Below are the code and all the weights of a small trained network. Each question names an input and a class and asks about switching units off, where a switched-off unit gives its printed mean instead of its output.

import numpy as np


def w(rows, s, z=0):
    codes = np.array(rows[::2]) - 128.0
    scale = np.full(codes.shape[1], s)
    scale[-1] = z or s
    return codes * scale


def f(y):
    return np.maximum(y, 0)


def log_softmax(a):
    a = a - a.max(-1, keepdims=True)
    return a - np.log(np.exp(a).sum(-1, keepdims=True))


def net(x, mask):
    res = np.array(x, float).reshape(1, 3) / 4 @ E
    y = f(res @ A[0][:, :-1].T + A[0][:, -1])
    res = res + np.where(mask, y, B[0][:, -1]) @ B[0][:, :-1]
    return log_softmax(res[-1] @ U[:, :-1].T + U[:, -1])


A, B = {}, {}
E = w([
[113,250,62,179,142],'x0',
[91,72,53,99,223],'x1',
[103,177,207,35,196],'x2',
],0.011)
A[0] = w([
[132,215,117,120,134,64],'n1',
[113,193,222,98,110,118],'n2',
[140,128,162,122,102,101],'n3',
[125,196,30,125,193,50],'n4',
[125,112,146,86,113,86],'n5',
[123,78,116,116,133,89],'n6',
[132,152,9,216,75,119],'n7',
[114,77,48,115,237,140],'n8',
[150,132,133,176,1,204],'n9',
[100,231,138,121,182,20],'n10',
[109,157,30,127,206,2],'n11',
[136,122,112,149,52,180],'n12',
[113,100,228,65,168,95],'n13',
[134,79,203,94,163,102],'n14',
[137,228,142,153,73,110],'n15',
[107,40,136,201,111,139],'n16',
[162,26,92,164,63,200],'n17',
[125,245,149,65,215,10],'n18',
[119,108,78,124,121,104],'n19',
[121,82,160,125,118,200],'n20',
[131,125,235,140,35,209],'n21',
[121,117,90,66,229,48],'n22',
[143,167,143,75,89,145],'n23',
[116,181,114,171,74,147],'n24',
[128,46,123,129,63,152],'n25',
],0.016,0.0053)
B[0] = w([
[104,158,53,148,146,187],'n1',
[234,167,79,71,128,224],'n2',
[150,146,150,122,119,161],'n3',
[175,163,203,190,59,215],'n4',
[141,109,146,111,134,164],'n5',
[109,124,83,89,118,167],'n6',
[238,20,163,169,126,251],'n7',
[81,51,95,51,33,249],'n8',
[18,112,202,172,199,243],'n9',
[79,217,78,134,113,203],'n10',
[156,137,198,138,27,203],'n11',
[74,102,164,158,151,193],'n12',
[172,38,172,116,178,250],'n13',
[150,62,161,119,170,224],'n14',
[97,95,29,136,199,218],'n15',
[108,187,69,108,87,201],'n16',
[86,233,45,114,61,241],'n17',
[36,234,159,125,153,236],'n18',
[157,133,92,112,104,159],'n19',
[121,145,142,61,125,195],'n20',
[170,203,252,143,77,255],'n21',
[25,88,174,132,155,220],'n22',
[169,160,100,107,144,176],'n23',
[101,89,104,176,177,199],'n24',
[84,200,117,108,91,209],'n25',
],0.042,0.016)
U = w([
[65,153,156,157,88,254],'0',
[148,43,104,244,177,107],'1',
[94,94,1,75,65,129],'2',
[193,30,118,198,47,53],'3',
[224,104,158,102,184,127],'4',
[150,180,40,168,172,21],'5',
[88,1,141,67,169,21],'6',
],0.0092,0.0036)

Each question gives the input, the list of numbers given to net, and the class t.
The units are the neurons (one row each of A and B). Each row of codes is followed by its name. A weight is (code - 128) times the scale printed after its matrix; where a second scale follows, it is the last column's (A, B and U).
mask holds one flag per neuron, in row order. A switched-off neuron (its flag False) gives its mean, the last column of its row in B, instead of its output. The means were averaged over made-up inputs and are rounded, as every weight is.
A unit's drop is (log p(t) with every unit on - log p(t) with that unit switched off) / (log p(t) with every unit on - log p(t) with every unit switched off).
The circuit of an input: a set's keep is (log p(t) with only the set's units on - log p(t) with every unit switched off) / (log p(t) with every unit on - log p(t) with every unit switched off). Starting from the 12 units with the biggest drops (on a tie, the unit counted first), units are removed one at a time, each time the one whose removal leaves the highest keep (on an exact tie, the one counted first), for as long as the keep stays at least 0.8.
units of the circuit, in order: the units of the circuit, biggest drop first
most important unit: the unit with the biggest drop
k most important neurons: the k neurons with the biggest drops, biggest first
drop when u is switched off: that unit's drop, to one decimal
input [2,3,-5], class 3: units of the circuit, in order => [n7]
input [2,0,-8], class 1: units of the circuit, in order => [n7, n9]
input [1,-5,8], class 5: 3 most important neurons => [n18, n10, n7]
input [5,2,0], class 3: 2 most important neurons => [n7, n9]
input [0,8,0], class 2: 3 most important neurons => [n8, n7, n21]
input [8,0,5], class 5: 2 most important neurons => [n15, n1]
input [0,-5,8], class 4: 2 most important neurons => [n13, n17]
input [0,7,7], class 6: 2 most important neurons => [n13, n8]
input [-8,0,8], class 4: 2 most important neurons => [n2, n8]
input [-6,1,-8], class 2: 2 most important neurons => [n17, n16]
input [2,-1,-7], class 1: drop when n7 is switched off => 0.7
input [-1,1,8], class 6: drop when n21 is switched off => 0.1
input [1,-8,-8], class 1: drop when n24 is switched off => 0.4
input [0,-3,7], class 4: most important unit => n13
